Here is a tiny trained network, its code and every weight. The questions are about switching its units off for an input and a class, where a switched-off unit gives its printed mean instead of its output.

import numpy as np


def w(rows, s, z=0):
    codes = np.array(rows[::2]) - 128.0
    scale = np.full(codes.shape[1], s)
    scale[-1] = z or s
    return codes * scale


def norm(h):
    return h / np.sqrt((h * h).mean(-1, keepdims=True) + 1e-5)


def f(y):
    return np.maximum(y, 0)


def log_softmax(a):
    a = a - a.max(-1, keepdims=True)
    return a - np.log(np.exp(a).sum(-1, keepdims=True))


def net(x, mask):
    res = np.array(x, float).reshape(1, 8) / 4 @ E
    u = 0
    for l in range(2):
        y = f(norm(res) @ A[l][:, :-1].T + A[l][:, -1])
        res = res + np.where(mask[u : u + 10], y, B[l][:, -1]) @ B[l][:, :-1]
        u += 10
    return log_softmax(norm(res)[-1] @ U[:, :-1].T + U[:, -1])


A, B = {}, {}
E = w([
[76,89,140,151,134,112,88,196,134,175,113,144],'x0',
[158,164,153,117,130,129,122,125,101,121,140,109],'x1',
[167,110,147,135,139,96,140,149,128,103,143,148],'x2',
[137,104,96,90,84,191,151,141,84,191,181,213],'x3',
[115,254,120,191,88,95,120,190,253,169,207,178],'x4',
[181,123,87,170,97,224,138,205,174,114,135,83],'x5',
[85,116,118,144,82,151,90,134,134,125,110,136],'x6',
[140,118,145,115,144,120,120,145,143,131,138,127],'x7',
],0.008)
A[0] = w([
[191,54,146,121,155,230,119,110,79,178,95,115,72],'0.n0',
[121,155,151,177,112,188,157,129,138,127,224,184,5],'0.n1',
[125,58,168,124,110,193,192,132,79,128,103,108,182],'0.n2',
[79,63,140,84,149,97,116,80,41,105,104,144,201],'0.n3',
[144,152,102,120,128,185,161,199,109,112,113,157,140],'0.n4',
[103,201,123,207,116,65,133,147,169,94,155,132,63],'0.n5',
[138,111,109,35,120,184,136,164,107,131,142,208,175],'0.n6',
[188,157,78,168,155,134,80,76,164,101,172,98,167],'0.n7',
[127,161,202,105,113,176,136,123,137,176,154,253,100],'0.n8',
[81,70,108,139,116,135,134,96,149,136,185,180,77],'0.n9',
],0.0076,0.0018)
B[0] = w([
[127,111,117,253,109,104,64,111,169,153,183,120,220],'0.n0',
[191,113,164,134,164,130,168,116,107,60,23,198,189],'0.n1',
[221,123,61,177,165,94,65,175,106,150,158,34,216],'0.n2',
[83,138,153,9,132,166,194,183,99,47,147,187,255],'0.n3',
[133,120,134,81,118,184,108,136,39,189,254,40,174],'0.n4',
[76,107,44,16,122,109,100,112,175,122,206,78,225],'0.n5',
[110,102,48,119,85,141,131,144,130,230,190,135,213],'0.n6',
[86,93,92,133,135,65,77,195,110,160,83,103,179],'0.n7',
[235,227,120,162,88,82,147,92,97,138,69,166,208],'0.n8',
[112,179,137,138,122,136,70,53,40,122,77,61,174],'0.n9',
],0.0063,0.0079)
A[1] = w([
[85,137,135,98,144,86,104,84,82,120,163,133,163],'1.n0',
[143,68,154,222,144,132,151,141,119,129,84,74,25],'1.n1',
[115,192,102,162,112,117,132,121,199,140,166,99,148],'1.n2',
[106,185,128,145,135,115,180,77,118,173,92,254,111],'1.n3',
[70,108,224,96,175,142,170,112,97,31,52,115,2],'1.n4',
[169,98,71,94,79,232,172,186,69,141,197,178,145],'1.n5',
[139,149,153,156,133,118,134,141,121,178,141,185,70],'1.n6',
[158,87,83,183,144,151,104,163,149,113,126,60,164],'1.n7',
[108,119,165,93,102,59,106,96,120,109,131,90,103],'1.n8',
[146,144,34,157,125,136,144,138,177,137,199,105,104],'1.n9',
],0.009,0.0017)
B[1] = w([
[126,109,178,41,130,151,170,169,192,157,95,120,190],'1.n0',
[162,186,134,155,66,78,128,60,175,180,85,118,152],'1.n1',
[111,81,170,89,155,137,193,134,83,142,78,111,194],'1.n2',
[190,119,104,197,80,103,121,92,148,95,93,126,185],'1.n3',
[126,130,78,254,156,185,47,147,106,130,197,57,189],'1.n4',
[52,128,194,46,179,109,173,182,150,154,111,165,251],'1.n5',
[117,164,35,98,104,103,102,63,162,115,142,127,155],'1.n6',
[216,195,93,177,103,92,112,66,119,72,123,131,201],'1.n7',
[100,86,197,118,101,158,155,125,136,156,144,161,179],'1.n8',
[95,65,141,175,173,225,93,152,92,97,172,145,218],'1.n9',
],0.0095,0.011)
U = w([
[117,97,115,155,171,192,62,204,87,96,193,87,74],'0',
[32,124,216,27,144,129,222,176,182,153,102,249,139],'1',
[236,254,67,199,60,66,68,64,142,121,91,183,254],'2',
],0.0098,0.00019)

Each question gives the input, the list of numbers given to net, and the class t.
The units are the neurons (one row each of A and B). Each row of codes is followed by its name. A weight is (code - 128) times the scale printed after its matrix; where a second scale follows, it is the last column's (A, B and U).
mask holds one flag per neuron, layer by layer. A switched-off neuron (its flag False) gives its mean, the last column of its row in B, instead of its output. The means were averaged over made-up inputs and are rounded, as every weight is.
A unit's drop is (log p(t) with every unit on - log p(t) with that unit switched off) / (log p(t) with every unit on - log p(t) with every unit switched off).
The circuit of an input: a set's keep is (log p(t) with only the set's units on - log p(t) with every unit switched off) / (log p(t) with every unit on - log p(t) with every unit switched off). Starting from the 12 units with the biggest drops (on a tie, the unit counted first), units are removed one at a time, each time the one whose removal leaves the highest keep (on an exact tie, the one counted first), for as long as the keep stays at least 0.8.
circuit, biggest first: the units of the circuit, biggest drop first
top k neurons: the k neurons with the biggest drops, biggest first
k most important neurons of layer l: the k neurons of layer l with the biggest drops, biggest first
drop when u is switched off: that unit's drop, to one decimal
input [2,4,-5,-1,-2,4,2,5], class 2: circuit, biggest first : (1.n7)
input [5,6,3,-4,-8,1,1,-1], class 2: 3 most important neurons of layer 0 : (0.n0 0.n2 0.n5)
input [-4,-2,4,-5,5,-1,4,5], class 1: 3 most important neurons of layer 1 : (1.n4 1.n2 1.n8)
input [-5,-2,7,1,2,2,0,2], class 1: 2 most important neurons of layer 1 : (1.n5 1.n4)
input [-6,-3,-4,-4,6,3,4,-3], class 0: top 3 neurons : (1.n5 1.n9 0.n3)
input [8,7,6,-1,-2,-5,-4,-2], class 0: top 4 neurons : (1.n4 0.n6 1.n5 0.n5)
input [-8,7,1,-7,7,2,0,1], class 0: 2 most important neurons of layer 1 : (1.n5 1.n9)
input [-7,6,-4,-6,1,-4,3,-8], class 1: 3 most important neurons of layer 1 : (1.n0 1.n8 1.n9)
input [6,-4,7,5,7,-1,-4,6], class 2: top 2 neurons : (0.n8 1.n3)
input [1,-8,-8,0,-6,3,-5,-8], class 2: 3 most important neurons of layer 0 : (0.n2 0.n0 0.n5)
input [-8,1,-2,-6,-5,1,-2,-4], class 2: top 3 neurons : (1.n9 1.n1 0.n5)
input [5,2,4,-1,-4,-7,-4,8], class 0: top 4 neurons : (1.n4 1.n5 0.n6 0.n5)
input [7,-7,-2,-3,0,7,3,7], class 2: top 2 neurons : (1.n7 0.n3)
input [-5,6,-4,4,-7,-2,4,6], class 1: most important neuron of layer 1 : (1.n5)
input [-3,2,7,-4,0,7,8,8], class 2: top 3 neurons : (1.n7 0.n3 0.n6)
input [-8,8,3,-4,-1,1,8,3], class 2: 2 most important neurons of layer 0 : (0.n3 0.n7)
input [5,-4,-5,-2,-2,-7,2,-5], class 0: top 2 neurons : (1.n4 1.n5)
input [7,8,-2,6,-7,0,2,-2], class 1: top 3 neurons : (0.n3 1.n5 1.n4)
input [-7,1,0,0,-2,-8,7,-6], class 0: 3 most important neurons of layer 0 : (0.n6 0.n5 0.n4)
input [8,-2,-3,2,2,5,-6,-7], class 1: top 3 neurons : (1.n5 0.n2 1.n4)
input [-2,-3,-3,8,7,7,2,8], class 1: circuit, biggest first : (1.n5)
input [3,5,-2,4,2,3,3,-3], class 1: top 2 neurons : (1.n5 0.n4)
input [-3,-7,6,-1,-2,8,3,2], class 2: 2 most important neurons of layer 0 : (0.n3 0.n5)
input [-7,4,-6,6,4,5,0,-3], class 1: drop when 1.n5 is switched off : 0.7
input [-7,0,-7,-5,7,5,-3,5], class 0: drop when 1.n9 is switched off : 0.2
